Here is a tiny trained network, its code and every weight. The questions are about switching its units off for an input and a class, where a switched-off unit gives its printed mean instead of its output.

import numpy as np


def w(rows, s, z=0):
    codes = np.array(rows[::2]) - 128.0
    scale = np.full(codes.shape[1], s)
    scale[-1] = z or s
    return codes * scale


def f(y):
    return np.maximum(y, 0)


def log_softmax(a):
    a = a - a.max(-1, keepdims=True)
    return a - np.log(np.exp(a).sum(-1, keepdims=True))


def net(x, mask):
    res = np.array(x, float).reshape(1, 7) / 4 @ E
    y = f(res @ A[0][:, :-1].T + A[0][:, -1])
    res = res + np.where(mask, y, B[0][:, -1]) @ B[0][:, :-1]
    return log_softmax(res[-1] @ U[:, :-1].T + U[:, -1])


A, B = {}, {}
E = w([
[147,137,70,86,162],'x0',
[67,236,228,99,47],'x1',
[43,228,104,192,255],'x2',
[227,118,162,235,150],'x3',
[126,206,203,109,172],'x4',
[244,228,17,114,105],'x5',
[93,114,97,226,69],'x6',
],0.0077)
A[0] = w([
[89,154,237,70,95,255],'n0',
[122,148,181,139,61,190],'n1',
[124,193,107,92,144,128],'n2',
[84,49,83,206,196,175],'n3',
[125,90,148,169,191,112],'n4',
[129,173,131,134,190,140],'n5',
[155,104,117,229,2,239],'n6',
],0.0099,0.0034)
B[0] = w([
[41,93,190,102,86,246],'n0',
[121,113,231,127,98,195],'n1',
[75,255,112,97,113,187],'n2',
[91,72,62,162,202,218],'n3',
[102,158,109,151,223,174],'n4',
[114,199,93,111,176,183],'n5',
[169,92,173,207,88,245],'n6',
],0.0084,0.011)
U = w([
[91,128,163,179,142,106],'0',
[129,230,86,144,76,100],'1',
[142,85,106,108,198,184],'2',
[81,108,131,13,86,253],'3',
[219,49,79,169,69,217],'4',
[128,131,250,126,65,162],'5',
[174,141,102,72,84,4],'6',
[178,149,167,47,172,36],'7',
],0.011,0.0042)

Each question gives the input, the list of numbers given to net, and the class t.
The units are the neurons (one row each of A and B). Each row of codes is followed by its name. A weight is (code - 128) times the scale printed after its matrix; where a second scale follows, it is the last column's (A, B and U).
mask holds one flag per neuron, in row order. A switched-off neuron (its flag False) gives its mean, the last column of its row in B, instead of its output. The means were averaged over made-up inputs and are rounded, as every weight is.
A unit's drop is (log p(t) with every unit on - log p(t) with that unit switched off) / (log p(t) with every unit on - log p(t) with every unit switched off).
The circuit of an input: a set's keep is (log p(t) with only the set's units on - log p(t) with every unit switched off) / (log p(t) with every unit on - log p(t) with every unit switched off). Starting from all 7 units, units are removed one at a time, each time the one whose removal leaves the highest keep (on an exact tie, the one counted first), for as long as the keep stays at least 0.8.
circuit, biggest first: the units of the circuit, biggest drop first
most important unit: the unit with the biggest drop
top k neurons: the k neurons with the biggest drops, biggest first
drop when u is switched off: that unit's drop, to one decimal
input [4,5,-5,-7,-1,-6,4], class 5: circuit, biggest first -> (n1 n3)
input [-1,-3,5,-7,-2,-5,7], class 2: most important unit -> n3
input [-1,6,-4,-4,-6,5,5], class 5: top 2 neurons -> (n1 n3)
input [8,-7,-6,-4,0,-6,1], class 2: circuit, biggest first -> (n3 n0)
input [8,6,8,6,7,-1,-1], class 1: circuit, biggest first -> (n2 n5)
input [-3,3,-1,-7,0,6,8], class 5: circuit, biggest first -> (n6 n1)
input [-7,3,2,7,-3,8,8], class 4: top 2 neurons -> (n0 n6)
input [2,0,5,3,-6,-3,-6], class 2: drop when n2 is switched off -> 0.0
input [3,-1,8,8,-3,-3,0], class 2: drop when n3 is switched off -> 0.1
input [-4,-5,8,7,-2,-1,2], class 2: drop when n3 is switched off -> 0.2
input [1,-6,7,4,6,-8,2], class 2: drop when n0 is switched off -> 0.0
